Each row has a class, written after it, and each block has its own classes.
[  2  -1  12  -7   3   5   8   0  20  -3   1  -6   6   5   5  -5  -4   1
 -16   7   5   3   0   3  -2  -3  -8 -14   2  -6  -2  -4  -9   0  -2   1
   1  -6  -6  15  17   6  -2 -24 -34  -1   3  17   8   8   3  -4   1   0
  -1   1   0   2   4   3]  D
[  5   0   1   3  -2   1  -9   5   0  -1   2  -3  12   3   3   6   0  -2
 -11   2  12   2  11   4  -8 -18  -5 -14   0  -4   2  -7  -4   2   2   7
  -9  -3  -1   4   7  -6   5 -12 -19  -3   1  25   3  -6   3   7 -19   1
   0  -1   6  38   8  -6]  D
[ -3  -4  -1  -6  -8  18  -3   1   0  -4  -2  12   3   3  -4   5   6   3
  -2  -6 -10   1  -1   2  -1   2   4  -3   0   9  -7  -1   3  -3   0  -8
   0   1   0  27   1   5   2   9   7  -5  -8   4  -6   2   5   4   5   8
  -1   1  -1  -1   3 -14]  C
[ -5  -5   4   2  -1  20   2  -2   7  -7  -6  -5   4   4   4   1   2  -3
  -7   6   5  -3   4   3  -1   3   0 -17   8   5   4  -4 -11   1   0  -4
   3   2  -4   4  -5   0  -8  -1  -9   7   0  11  -8  -7   0  10  13  -4
   1   3   0   0  -5   2]  C
[ -6   1  -1  -5   2  21   5  -2  -1  -6   0 -18   5  -1   7   0 -12  -5
  -1  13  -6   2   1  -2  -2   7  -3   2  -3  -7  -1   5  -1  -3  -3  12
  10  -1 -13  18   7 -10   2  -2  -9   7   5  23  -1   9  -6  -4   9   2
  -2  -2   1   5  -1   7]  D
[  0  -6   0  -1  -3  10  -3  -2   0 -16   4  -9   2  -2   3   6   0   3
 -18   6  12   1   4   7  -5  -2   2  -1  -4   1  -1  -1   3   3  -8   3
  -4   0  -6   5   4  -7   1  -4 -20  -1  -6  13  -2  -9   7  10   7   5
   2   2   4  -2  -2   3]  C
[  2   3  -1 -11  -9   0   8  -1  -6  -1  -2  -9   0   2   4  -1  -4  -2
 -16   8   3   2   5   3  -2  17  -6   2   4   3  -3   2  -7  -3  -3   4
   1  -2  -6  24  10  -1   7 -21 -13   9   1   8   6  10  -2   6   3   5
   5   4   4   2   6   4]  D
[ -4   1  -7  -7  -2  10   3  -1  -2  -5   6  -8   6   1  -1  -4  -6   3
   0  -8  -9   8  -3  -1  -2  -5  -2  21   0  -7  -4   7  -9   1  -4  -3
   6   0 -11  30  14  -3   4   6  -2   0  -3  -4   0   7  -8  -9   6   1
  -3  -5  -1   1   2   2]  D
[ -5   6   4  -4  -2  27  -6  -2 -12  -6  -1  -7  -3   0   5   1  10   6
  -5   3   2   2   6  -1   1  -1   9   3   2  -5  -3   2  11   1   9 -18
   6   7  -1 -10 -10 -15  -2  19  10   1  -7   9  -9 -19  -6   4  12   1
   8  -3  -7   4  -3  -2]  C
[ -4   3   2   3  -1  14   6  -1  -3  -6  -9  -9   7   1  -2   2   3   2
  -8  11  18  -1  -3  13  17   2   7 -17 -14  -3   2  -1   2   0   4  -7
   3   1 -10  -3   2  -5  -5   9  -7   5   1  28  11  -6   6   9  14  -2
  -1  -1   3  -4  -9   2]  C
[ 10   1   7  12  -7  -3  -3  -5   7   2  -5   0   0  -1   9 -11   1   0
 -11   2  21  -2  11   4  -4  -2   0 -17  -1   8   0  -6   4   1   3 -13
 -10  -5  -2 -10  -6   1   3 -13 -14   1   0   2   0 -11   4   8   5   0
   0   4   3  -1   8  -4]  C
[ -1   2   3  -4  -5  16  -2   0   0  -7   5 -12   8  -5  12  12   3  -3
 -11  13   8   3   6   4  -5  -2  -2   4   1  -9   0   3   4  -3   5   7
   9  -1 -11   4  12 -19   1  -2 -15   1  -6  25   5   1   1   1  13   2
   7   1   0   5   1  -2]  D
[ -1   1   7   2 -12   8   4  -4  10  -6  17  -3   3   0   5   6  -2   6
  -7   7   3   3  -2   2  -4  -2   1  -8   0   2  -2  -4   2   2   2  -4
   1  -3   1   7  -9  -4   0  -5  -8   3   4  -1  -5  -3   2   2  15   1
   2   6  -1   1 -10  -2]  C
[ -7  -3   3  -3  -8   3  10 -14   2   9  -6   2  -1   1  -8  -6  -2   7
 -18   5  -6   0  -7  13  -7  -2   6   0  -2  13 -10  -1 -12   5   2 -16
  10  -3  -5  23   1  12   4  -4   3  -2  -3 -17   1   3   0   0   2   5
   4  -4   4  -5   5   2]  C
[ -1  -1   2   0  -4  14   2  -2  -3  -1  -2  -4   1  -1   4 -10  11   1
  -6   6   3   0  10   0  -5 -12   3  -6  -7   4   1  -2   4   0   7   6
   1   2  -3   3  -5 -12  -3   7   4  -1  -6   9  -7  -7   6   6  11  -2
  -1   2  -4  -2   4  -1]  C
[ -2  -1  -4  -6   3  19   6   3   0  -1   5  -7   5 -11  -1  -3  -5   3
  -2  13   2   0   3   1  -4  -4  -6   6   0 -10   0   3  -5  -2  -2   4
   5   3 -14  12  17  -6  -8  -5 -15   7  -3  22   3   5  -6   0   7   2
  -6  -3  -3   2  -1   4]  D
[  3   2   9 -16   4  10   9   3   3  -2  -5  -4  -1  -1   5  -3   1   0
   1   0   3   0   7   2   1  -3   2 -13   4  -7   0  -2  11   6   5  -9
  -3  -2  -5 -19  -2  -7  -1  -5  -7   0   1  10  -4 -13   3   3   6  -2
   1   6  -5   7  -8   2]  C
[ -4   2   4   3 -10   3   6  -6   6  -7  -7   0   7   1   4   3   0  -2
  -2   5   4   1   4   2  -1  -7  11  -7  -1  13  -6  -2   0   5   1 -10
   5   2  -1  14 -16   6   0 -11  -6   2   6 -10  -5   6  11  14  17  -2
   3   7  -2  -4   2  -2]  C
[  3  -6   1   5  -2   9   2   4  -6   3   4  -9   5  -3  -4   6   0   3
 -17  15  22   2  10  12  -3   0   1 -15   2 -10   1   4  -4   9   3  -6
   5   4 -15  11   8 -10   4  -9 -28   1 -13  31   1   1   7  25  10   8
  -4   0   0  -8   4  -2]  D
[  5   0  10   9  -6   6  -4   4  12  -3 -13  -5 -13   0   7   4   2   4
 -20   6  25  -2  15   2  10  -2   5 -26   0  -4  -9  -4   4   2  10  -1
 -12  -3  -1 -13  -8  -8   2 -17 -16   1   9  13   1 -17  17  16   8  -7
   0   7  -7  -1  -3  -1]  C
[ -4   4   4  -1  -4 -21   7  -1  -1   0  -9   4  -1   2   4   4   3   3
  -1   3  -2  -3  -1   3  -3  -3  -2  -3  -3  -2  -2  -1   1   1   2  -9
   3  -2  -7  15  -3   3   1  -5   9  -2   3  -1  -6  -4   3   2   6  -1
  -4  -1  -1  -1  -2   3]  C
[ -3   1  -2  -4 -13  20  -3  -4  -5  -2   1   1  -8  -4   0   1   8   0
  -1   0  -8   2  -2   2   2  -2   8  17  -7  10  -5   5  10   4  -1  -3
   7   3  -8  27  -7  -5   1  26  32  -2 -14 -12  -6   0  -2   2   7   0
   5  -3  -1   2   6  -3]  C
[ -3   1  -1  -7   0  14   9   1   2   0   0 -10   1  -4   8  -4   1   4
  -9   6   5  -3   8  -4  -4   0  -6  12   1  -7  -5   4  -3  -2  -4   8
  12   7 -12  17  19  -9   0  -8 -10   4  -6  17   5   9  -2  -3   5   3
   0  -1   1   2   4   5]  D
[ 0  5  2 -6 -9 35  5 -3  2 -5  0 -7  2 -2 -3 -3  3  2  3 17 -3  2 -1  4
 -5 10  2  5  0  2 -7 -6  8  5  2 -8  4 10 -8 20 -7 -8 -1  8  0 11  6  2
 -4 -2  2  9  7 -6  2  2  6  1 -6  2]  C
[  2   5  10  -2  -6  25   7  -3   3  -6  -7  -7   0   0   6  -4   0   2
 -15  10   5   2   4  -1 -11   1   1  -8   0  -9  -1   4   4  -1   5  -6
   7   3  -6   6  -3   2  -1 -12 -13   3 -14  10  -3  -2  10  10  13  -2
  10  -4   2   1  -7   2]  C
[ 12   1   3  -8  -5  17 -36   2  -1 -11   0 -13   0  -7  10  -2   3  -5
 -15  16   6   1   7   0  -5  -5  -2   6   1  -7  -3   2   2  -1   8   4
   1  25 -15  17  24 -11   5   0 -18   2  -8  41  -3   2  -3   2   2   0
   1  -8  -1   1   2  -3]  D
[  0   2   7  -2 -10  28  -2  -4   1  -8  -6 -12   6   1   5   2   9   1
  -8   3   4   7   4   2  -2   1   4  -9   4   3  -1   3   4   1   4  -5
   3   1 -14   7  -4 -18  -5   2  -3   6  -6  22 -10 -10   2   6  11   3
   1   6  -3  -2  -2   6]  C
[  0  -1  -2  -1  -1  27  -1   4   4  -7   8 -12   6   1  14   0   0  -3
 -10  10  12  -2   6   9 -10   2   0   7  -1 -13  -3  -7   2   0   1  11
   0   8 -12  16  17 -19   5   0 -18   6  -6  25  -6   0  -4   4  -1   5
  -2   2  -4  -3  -6   3]  D
[ 13  -4   2   4  -5 -24  -5   0   5   6  -5  10   2   8  -8   7  -4   0
 -16  -5  11   0   5   1   3  -1 -13 -33   0  15  -5  -4  -9   1   0   0
  -8  -6   8  -2   4  19   7 -41 -19  -9 -17   1  10  -6   9   8 -13  -3
   2   2   8  -3  15  -6]  C
[  1  -1  -2   0  -1  24  -2   1   2  -8   4 -18   1  -2   9  -2   5   1
 -10  14   8   1   1   9  -3   2  -2   0  -9 -22  -6  -2   6  -1  -1   0
   3   0 -13  -4   6   7   2 -16 -31   7  -4  33   4  -2  -3   6  14  -2
  -1   5  -8  -1  -7  14]  D
[ -1   0   0  -7  -8  -1  -1  -6 -12   1  -5  -2  -3  -1  -5   0   2   0
  -8   7   5   0 -13   4  -1   2   8  12  -2   7 -10  -2   1   3  -3 -12
  -2   4 -16  27  -2   8   9  -5  -2  14  -5  -9  -4  13   3   5  -1   2
   2   4   6  -4   4   0]  C
[  1   3   1  -1  -3  22  -7  -2   0 -15  -3 -11   7  -4  -6   1   7   6
  -7  11  17  -1  18   8  -2  -4   5 -12  -6   2   1   1   7   5   3  -3
   1   6 -15  19 -16  -9   1   2 -13   3  -5  18  -8  -9   9  19  10  -1
   3   1   2  -7  -4  -1]  C
[ -5   2   5  -5   0  19  15  -3  -1  -6  -2 -16   5   2   6  -5  -8  -4
  -8  11   0  -5   0  12  -4  -2   1   8  -1 -19  -4   5  -1  -2  -2  -4
  12   4 -23  15  11   0  18   4 -10   4   3   7  -1  13  -8  -1  12   9
  -4  -2  -3   5  11   6]  D
[ -2   1   3   2  -5   4  -2   5   6  -5  -2 -14   9   2   9   4  -3   4
 -17   9  10   7  10   8  -4   7 -13 -13   2  -7   3   2  -8   0   1  11
  -2  -5  -9   3  17 -11   6 -19   6  -1  -3  32   2  -1   5   4   5   5
   3  -5  -1  -4   3   0]  D
[  1   3   4  -7   1   7   2   4  17  -5   0  -6   6   1   0  -2   0  -3
  -4  12   1  -1   1  12  -4   2  -5   5   3  -6   0  -2   1   0  -3   4
  -2  -1 -12  13  15  -3   5 -20 -21  -2  -5  12   3  -1   4   2  -7   3
  -3  -1   3   2   5   5]  D
[ -5  -5  -3  -4 -11   6   3  -4  -2   3  -5   5  -4  -1  -4  -4   6   0
   2   6 -11   4  -4   2  -4   0   5  11  -1  12  -8   2  -5   5  -3  -9
  11   0 -10  33 -11  11   4  15  18  -8  -1 -18  -8   6  -3  -2   4  15
  -3  -4   2  -5   7  -3]  C
[ -3   4   5  -5  -5  12   3   2  -7  -1  -3 -14   7  -4  -5  -4  -1   0
 -12   9   4   3  14   5  11   2  -5  -2   6 -12  14   2   1   3   1   4
   3   5  -8  11  17 -15   4 -15 -20   5   0  21   1   3   2  11   6 -13
   2   2   1   4   1   5]  D
[ -4  -6   1   4  -9   7   4  -2   3   5   1   2   0  -2  -1  -1   3   3
  -2  -1  -5   2   4   4   5  -8   4   0   5   9   0  -3  -2   2   1 -15
   9 -10  -4  13  -4  11   6  -3  12  -8   4 -11  -6  -1  -2  -2  -1   4
   1   4   0   0   1  -2]  C
[ 18   2  -2   0  -6  23  -1  -4   1  -3   0 -14   5   1  -2  -7   9  -1
  -8   9   6   2   1   6  -4  -5   6  -6   4  -1  -3  -3  11   5   4  -8
   7   5 -17   2  -2 -12   4  -4  -5   7  -2  17  -6  -2   2   9  16   0
   4  -4  -3   6  -4   4]  C
[ -4  -1   0  -7 -15   3  19  -2   6  -1  -8 -17   4  -3   7  -8  -7   3
   5   8  -7   0   1  -1  -6   1  -9   6   1 -18  -3   2  -5   0   4  -1
   7  -4  -9  26   6   6   6 -27 -16   6  14 -10   5   9  -2  -5  19   6
  -6   2  -4   2   1   7]  D
[  1  -6   0 -13   0  17   7  -2   4  -1   1 -16   8   2   5  -2   1   3
  -4  13  11   7   2   5  -4   1  -5   2   2 -10   1  -3  -2  -2   2  11
   3  -1  -8  16  16 -12   5 -22 -19   5   5  22  -2   5   4  -4  10  -8
  -3  -1   2   4   3   6]  D
[ -4   4   2  -1 -14  33   0  -2  -2  -9  -3  -5   1  -1   2  -3   7   1
   5  13  -6  -1  -1   1  -3  -1   6   5  -1   1  -6   6   6   3  -2  -9
  11   7 -14  13 -10 -12  -6  20  12   5  -5   7  -8  -4   0   3  11   5
  15   0  -4   5  -5   1]  C
[ -3   3   5   3 -11  21  -5  -4   6  -7   2  -3  -1  -2  -5  -3   4  -2
 -13   7  16  -1  -1   5   2  -6   2  -3   1   6  -3  13   4   1   6  -1
  -1   4  -3   1  -7 -15   0   1   3   2  -4   5   2  -4   5   9  12   4
   3   1   1  -6   0  -1]  C
[ -6  -1 -11 -16  -1   4  12  -8  -5   5  -3   3   3  -2  -4  -2  -3   0
   0  -3 -31   8 -13  -4  -9   3   1  24  -1   2  -7   1  -7  -3  -7 -14
  10   5 -11  48  14  21   7  -8  -2  -5  -4  -9   0   9  -8 -12  -4   8
  -8  -7  -6   4   8  10]  D
[ -3  -2  -6 -10  -2  28  -7  -3  -2  -8   1  -7  -2   1   1   2   8  -7
  -1   1 -10   1  -3   3  -2  -5   4  11  -4  -2  -4   2   6   0   4   1
   1   1  -7  14   4 -13   0  16   1  -6  -1  14  -8  -4  -7   0   4   3
  -2   3  -2  -3  -5  -5]  C
[  3  -1  -4  -6   3   7   2   7  -5  -5   6  -1   3  -2  12   5   0   1
   6   5 -11   1   1   5   0  -2 -14  17   3  -2  -5   1  -5  -5  -3   8
  12   2  -6  24  19  -2   4   0  -7   1  -5  12  25  10  -5  -2  -1   2
  -1   0  -3   2   4  -2]  D
[-13   5   3  -6   2  27  13  -6   2   0 -10 -14   1   8   5 -14  -1   0
  -7  12 -10  -2  -5   0  -1   1  -4 -10  -9  -5   2  -1  -8  -2  -1  -1
  14  -3 -20   8   6  -1  -4 -18  -4   4  11  23  -2   7  -6  -5   6   0
   0  -3   4   4  -6  13]  D
[-10   0   0  -8  -3  12   6  -2 -11  -6   0 -10   0   3   5  -7  -8   4
  -6   7   9   1   5   4   2   0  -3  -5   0 -13 -18  -1  -2   0   2   4
  -4   4  -9  10   7  -8   0 -15 -13   6   7  12   1   0  -1  -4   4  -6
   0  -1   1   0   2   3]  D
[ -7  -9  -9  -9   3  18   3  -1  -2 -11  11  -7   4   0  -5  -2   8   2
 -10   7 -10   2   2   5  -2  -2  -5   2  -3 -11  -2  -1   0  -1   2   2
  16   5 -33  35  14   5   1  -2 -17   7  -5  27  -6   6  -7  -4   2   6
  -3   0 -11   7  -7   4]  D
[ -1   3   2  -3 -10  12  -5   1   1  -8   3   0 -21  -2   0  12   6   0
   3   3  -4   6 -19  -1  -4   6   3  -2  -1   4  -1  -1   8   3   1  -2
  -3   9   1  11  -5 -14  -2   7  -5   0  -2   4  -6  -5   5   4   9  -4
   2   1   0  -2  -5  -1]  C
[ 10   7   8   4   7  30  -9   8   8 -13  -2 -33   7  -1  20   5   5   6
 -13  19  28  -1  24  12 -10   1  -3 -25   0 -34   4   1  17   8  14   7
  -3  -2 -20 -35   8 -42  -5 -15 -39  12   9  48  -1 -18   7   8  21  -9
   0   7 -10  -1 -15  -1]  D
[  0  -5   1 -12  -2   8   2  -2   4 -15  10 -13   0  -3   6  -6  -4   0
  -7   8   4   4   6   3  -7  -1  -4   3  -1 -12  -5   3  -4  -4   0   4
   1   0 -10  24  11  -3   8  -9 -19   5  -1  23 -13   7  -1   0   4   0
  -2   4   2  -2   6   0]  D
[  1  -7   3  -5  -6   2  -7  -2   0   1   2  11  -1   2  -9   7   1   1
  -4  -2  -4   2  -2   0   4  -3   3  -3   0  17  -1   0  -5   0   2  -8
  -2  -2   5  20   0   0   9  -4   0  -6  -8 -10 -10   1  -1   6 -12   1
  -5  -1  -1  -4   9  -5]  C
[ -5   2   0   0   3   8   2   2   5  -2   3 -14   9   0   4  -3  -3   2
  -7   5   2   0   2   2   4   2  -3  -2  -4  11  -1  -5  -7  -5   2   8
   3   4  -1   8  14  -5   3  -7 -13   5  -2   5   1   6   0  -1   6  -3
  -5   5   0  19  -3   4]  D
[  1   2  -1  -4  -2   5  -2   4   0  -3   1  -8   2   1   5   3  -4   1
  -3   4   0  -1  -1   3  -4  -2  -5   0   2 -10  -4   1   1  -1  -2   6
  -2  -4 -10  10  16  -3   7 -19 -21   2 -18  14   8   2   0  -1   0   1
  -1   5   3   0   8  -8]  D
[ -3  -1   4  -7 -14  14  -2  -1   2   4   0  -4   2   4   1  -4  -3   2
 -10   3   6   0  -1   2   3   3   6  -5  -1   3  -4   1  -1   2   7  -6
   6  -3  -4  23   0  -1  10  -2  -2  -4  -1  -2  -1  -4  13   2   4  21
   3  -4  -1   3   3  -1]  C
[  3  -1   4  -1  -5  11  -1  -6   9  -7  -6  -4   4   2   3   5   9   1
  -7   4   4  -1   5   1  -3  -2   3  -6  -1   6   6  -2   7   4   9 -10
   0   5  -8   4  -7  -2  -1  -3  -9   1  -1  -8 -20 -14   6   8  12  -2
   1   7  -3   2  -6  -3]  C
[ -2   3   6   0  -5  14   3  -1   5  -5 -11 -11   5   1 -10  -1   2  -1
  -7   9  14  -3  12   3  -1   1   0 -24  -1  -3   1   0   4   2   4  -9
   1  -2 -12 -16  -2  -5  -9  -3  -7   4   7  21   0 -13  10  10  10  -1
   0   1   2  -2 -10   4]  C
[ -4  -1  -2   5  -5  -9   2  -4   4   4  -5   6   2   4  -2   2   0   4
  -6  -5   0   2   1   1   1  -1  -2 -12  -2   6  -1   0  -8  -8   7  -5
   4  -2   3  11   0   9   4 -11  -3  -5   2  -2   0   2   3   4  -2   1
   0  -1   1  -2   6   2]  C

A new block, with new classes.
[ -3  -6   2   4   1  -2  -2  45  20  -1   2  17 -11   5   1   2   5  -6
  -3   5  -5  -3 -15   1  -1  22  -4  -3  -9  -6   2   8  -5  -7  10   5
  -2 -15   0   2   6  21   4  -3  -2 -11  -1   3   0  11  -7  -8   9   3
   0   7   6   7   6   4]  T
[ -4  -2   6   2  -2  -1   0  34  22   5  -5  18 -11   0  -4   1   5  -9
  -4  13  -9   1  -2   5 -13  30   1  -2  -7   0   5   4  -5  -2  -3  11
  -5 -12  -2   2   2  18  -2   0  -1   1   1  -2  -2   7  -7  -7   8  -7
   3   1  -6  10   4   3]  T
[ -5   0  -4  -3  -1  -4   0  36   8   6   2  20  -9   5 -14   4   5  -9
  -3   5  -5  -3  -5   0   1  14  -3 -12  -7   2   0  10  -3  -6   9  -5
  -5  -9  -4   0  -4  17   1   2  -3  -4  -5   1  -3   8  -1  -6   1   0
   0  -2  -2   1 -14  -1]  T
[ -3  -3   4   2  -4  10   0  35  26   3   4  17  -8  11  -6   1   3   4
 -13  12  -8   0  -2  -2 -13  22  -3   3  -8   3   4   7  -8  -1   3  10
  -5 -22   8   3   7  22   1   0  -9  -5  -2   4  -1   9  -5 -12   9  -2
  -1   1   3  -3   5  11]  T
[  2   0  22   5  -4   0   2  44   5   4  -1  21 -14   2   0   3   0   6
 -12   0 -16   1  -3  -8  -7  31  -4  -8 -16  -1  -1 -14  -8   4   0   7
 -22 -14   8   0   9  11   0   7  -3   5  -3   6   1  15  -7 -16   2  -5
 -18   8   5  -1  -1   3]  Z
[  0   0   2   5  -2   1  -1  45   0   3  -3  15  -9   1  -6   2   3  -9
   0   3   2  -1 -14   1  -1  19  -7 -18  -7  -1  -3   1   1  -6 -11   4
 -10  -6  -1   1  21  10   2 -13   5  -4  -1   1   1   6  -6 -15   1  -2
 -10   4   0   0  -7   3]  Z
[ -2   1   6   8  -1  -5  -2  46  32  -4  -9  20 -18  13  -6   0   5  -2
  -3   3  -8   5   0   3 -13  23   1  -1  -9  -2   5  15  -1  -5   0   7
  -5 -12  -1   0   6  24  -8   4   2  -4   0   5  -1  12  -3 -15   8  -5
   9  -1   2  -1   1   5]  T
[ -2   2   7   3   0  -8   3  38  19   3  -2  23 -12  13  -5   3   9  -1
  -3   6  -6   2  -8  -2 -15  22  -2  -2  -7   1   4  13  -3  -2   1   4
  -7 -18   1   8   5  26   1  -2  -1  -5  -3   3  -1   8 -11  -8   2   1
   3  -1   3   0   5   2]  T
[ -4  -1  -5   1  -8   0   1  41   4  -2   4  16 -12   0   1   5   2   2
 -11   4  -6   3 -11   8 -12  20  -3 -15  -5  -1   4  -1  -4   0   1   3
  -2  -9   4   1   5  12   8  14   0  -2   0  -5  11  13   5 -14   9  -2
 -17  -5  -2   3   1  -1]  Z
[ -3   1   7   0  -1  -1 -10  41  -1   3   2  21  -5   2  -1   3  -3   7
  -9   1  -2  -3  -7  -3  -3  31  -8  -6 -11  -6  17  -7  -3  -7   1   6
  -6  -9  -3   5   8  14   4   5  -2   0  -2   6   0  11 -10 -13  12  -2
 -17  12   1   0   0   2]  Z
[ -7   2  -3  11  -3  -7   6  35  20   9  -4  18 -15   9  -8  -1   0   4
  -8   5  -6   5  -5  24 -14  19   0   3  -8   0   4  14   2   0  -2   9
 -10 -18   3  18  -3  23   5  10  -5   4  -3   2  -4  12  -5 -10  15  -3
   1   2   5   3   2   9]  T
[  2   0   7   1   3   1   3  58   1   0  -2  18 -10   2  -4   5   4  -7
  -3   6   3   0  -9  -3  -5  35 -11 -14  -8  -3   1  -4  -5  -1   1   6
  -9 -10   4   2  14  15   1   2  -2 -10  -9  -4   1  12  -9 -16   9  -5
 -13   8   5  -4  -1   4]  Z
